Below are the code and all the weights of a small trained network. Each question names an input and a class and asks about switching units off, where a switched-off unit gives its printed mean instead of its output.

import numpy as np


def w(rows, s, z=0):
    codes = np.array(rows[::2]) - 128.0
    scale = np.full(codes.shape[1], s)
    scale[-1] = z or s
    return codes * scale


def norm(h):
    return h / np.sqrt((h * h).mean(-1, keepdims=True) + 1e-5)


def f(y):
    return y / 2 * (1 + np.tanh(0.7978845608 * (y + 0.044715 * y**3)))


def log_softmax(a):
    a = a - a.max(-1, keepdims=True)
    return a - np.log(np.exp(a).sum(-1, keepdims=True))


def net(x, mask):
    res = np.array(x, float).reshape(1, 4) / 4 @ E
    u = 0
    for l in range(4):
        y = f(norm(res) @ A[l][:, :-1].T + A[l][:, -1])
        res = res + np.where(mask[u : u + 7], y, B[l][:, -1]) @ B[l][:, :-1]
        u += 7
    return log_softmax(norm(res)[-1] @ U[:, :-1].T + U[:, -1])


A, B = {}, {}
E = w([
[184,56,138,161,24,52,187,198,229,10],'x0',
[154,130,139,118,94,158,115,120,142,151],'x1',
[1,205,209,63,50,69,54,33,51,76],'x2',
[150,193,42,22,178,155,199,17,157,41],'x3',
],0.0039)
A[0] = w([
[164,81,164,203,187,155,34,254,112,162,32],'0.n0',
[97,136,82,112,109,92,86,90,105,114,20],'0.n1',
[38,191,226,157,89,70,66,120,100,174,36],'0.n2',
[86,168,173,152,222,127,165,190,174,107,59],'0.n3',
[112,93,128,152,173,150,102,168,45,236,93],'0.n4',
[132,64,191,106,82,104,105,235,98,106,1],'0.n5',
[156,44,171,81,55,24,65,125,73,75,4],'0.n6',
],0.0047,0.0016)
B[0] = w([
[99,253,136,30,79,119,224,140,66,146,236],'0.n0',
[183,172,158,116,99,118,93,164,76,101,136],'0.n1',
[86,57,71,198,144,146,35,163,84,68,254],'0.n2',
[178,153,119,184,73,165,131,123,138,175,130],'0.n3',
[196,115,112,220,48,199,141,86,75,98,221],'0.n4',
[97,156,138,156,200,111,11,188,221,140,183],'0.n5',
[162,235,173,100,143,102,95,29,233,124,198],'0.n6',
],0.0054,0.0039)
A[1] = w([
[186,123,90,120,206,130,156,85,150,171,16],'1.n0',
[125,92,153,129,139,142,112,73,120,143,119],'1.n1',
[118,73,222,84,133,71,85,142,142,89,72],'1.n2',
[155,3,77,158,128,120,161,84,156,100,1],'1.n3',
[169,114,76,145,217,160,114,128,120,212,82],'1.n4',
[148,158,173,90,122,100,205,225,208,143,76],'1.n5',
[58,110,147,33,145,132,91,116,95,88,71],'1.n6',
],0.0074,0.0016)
B[1] = w([
[138,108,128,151,131,129,41,44,137,86,185],'1.n0',
[170,73,122,110,141,127,82,182,61,90,135],'1.n1',
[149,161,140,181,109,134,171,109,196,203,192],'1.n2',
[217,255,108,86,136,117,96,118,159,164,173],'1.n3',
[29,129,147,164,73,115,145,84,182,110,201],'1.n4',
[120,76,127,95,150,151,94,190,34,88,254],'1.n5',
[132,96,113,101,140,142,169,149,120,175,202],'1.n6',
],0.0076,0.0046)
A[2] = w([
[100,112,103,141,95,150,178,119,58,148,24],'2.n0',
[140,206,144,242,70,160,219,163,146,211,54],'2.n1',
[70,119,111,193,38,138,145,86,50,140,158],'2.n2',
[128,159,125,71,66,92,253,18,202,95,1],'2.n3',
[157,20,114,197,163,130,54,176,43,120,145],'2.n4',
[130,90,142,54,132,100,238,238,178,108,94],'2.n5',
[114,102,121,27,148,166,132,109,71,185,59],'2.n6',
],0.0053,0.002)
B[2] = w([
[103,173,70,35,102,134,102,110,131,200,162],'2.n0',
[108,170,67,135,173,93,201,44,139,129,179],'2.n1',
[176,84,158,94,181,145,161,141,135,157,254],'2.n2',
[64,58,106,96,88,187,84,180,1,79,224],'2.n3',
[104,112,145,76,104,196,151,175,91,117,252],'2.n4',
[93,94,124,115,132,222,87,117,65,162,188],'2.n5',
[135,194,124,165,141,147,197,121,197,169,160],'2.n6',
],0.0074,0.0041)
A[3] = w([
[83,103,69,144,150,151,113,68,118,130,63],'3.n0',
[80,152,184,109,108,177,143,123,93,138,124],'3.n1',
[211,149,97,86,111,119,133,142,167,96,2],'3.n2',
[163,136,122,95,154,193,156,101,94,101,172],'3.n3',
[128,98,118,122,102,129,179,72,158,83,186],'3.n4',
[120,158,101,55,94,95,146,114,136,85,121],'3.n5',
[118,185,88,83,126,125,254,103,138,218,16],'3.n6',
],0.0093,0.00093)
B[3] = w([
[132,165,217,141,47,114,102,211,176,109,197],'3.n0',
[197,106,124,113,169,143,152,189,108,84,242],'3.n1',
[117,147,116,122,198,114,235,58,49,205,160],'3.n2',
[112,160,103,203,122,2,132,49,241,121,253],'3.n3',
[67,106,141,120,151,95,74,182,109,206,160],'3.n4',
[200,110,175,146,181,205,208,198,88,252,163],'3.n5',
[246,175,32,95,210,49,220,48,124,160,251],'3.n6',
],0.0065,0.0063)
U = w([
[239,158,50,112,215,114,238,78,103,161,13],'0',
[112,11,146,80,122,254,107,254,2,107,253],'1',
[77,134,186,202,66,104,44,87,228,119,84],'2',
],0.0089,0.00062)

Each question gives the input, the list of numbers given to net, and the class t.
The units are the neurons (one row each of A and B). Each row of codes is followed by its name. A weight is (code - 128) times the scale printed after its matrix; where a second scale follows, it is the last column's (A, B and U).
mask holds one flag per neuron, layer by layer. A switched-off neuron (its flag False) gives its mean, the last column of its row in B, instead of its output. The means were averaged over made-up inputs and are rounded, as every weight is.
A unit's drop is (log p(t) with every unit on - log p(t) with that unit switched off) / (log p(t) with every unit on - log p(t) with every unit switched off).
The circuit of an input: a set's keep is (log p(t) with only the set's units on - log p(t) with every unit switched off) / (log p(t) with every unit on - log p(t) with every unit switched off). Starting from the 12 units with the biggest drops (on a tie, the unit counted first), units are removed one at a time, each time the one whose removal leaves the highest keep (on an exact tie, the one counted first), for as long as the keep stays at least 0.8.
circuit, biggest first: the units of the circuit, biggest drop first
top k neurons: the k neurons with the biggest drops, biggest first
top k neurons in layer l: the k neurons of layer l with the biggest drops, biggest first
drop of u: that unit's drop, to one decimal
input [-3,1,1,0], class 1: circuit, biggest first -> [3.n6]
input [1,-2,3,3], class 1: top 2 neurons -> [2.n3; 1.n5]
input [0,-4,-2,-8], class 0: top 2 neurons -> [0.n4; 0.n0]
input [1,-2,2,-5], class 2: top 4 neurons -> [0.n5; 0.n6; 1.n5; 0.n2]
input [5,6,1,0], class 2: top 4 neurons -> [0.n0; 0.n5; 3.n6; 1.n3]
input [6,1,-3,0], class 1: top 3 neurons -> [1.n5; 0.n4; 0.n2]
input [1,4,-6,-5], class 1: top 4 neurons -> [1.n5; 0.n0; 1.n2; 0.n5]
input [-4,5,0,3], class 2: top 2 neurons -> [0.n0; 1.n0]
input [-3,-1,8,0], class 1: top 2 neurons -> [0.n2; 0.n0]
input [-6,2,0,6], class 2: top 2 neurons in layer 1 -> [1.n0; 1.n4]
input [-6,-1,4,-1], class 1: top 2 neurons in layer 0 -> [0.n2; 0.n0]
input [2,-3,7,4], class 1: drop of 2.n3 -> 1.2
input [-1,-6,5,-1], class 1: drop of 0.n2 -> 3.2
input [5,0,7,6], class 1: circuit, biggest first -> [2.n3]
input [8,-7,-8,-6], class 1: drop of 1.n5 -> 1.0
input [-1,-4,-4,5], class 2: top 2 neurons -> [1.n0; 1.n4]
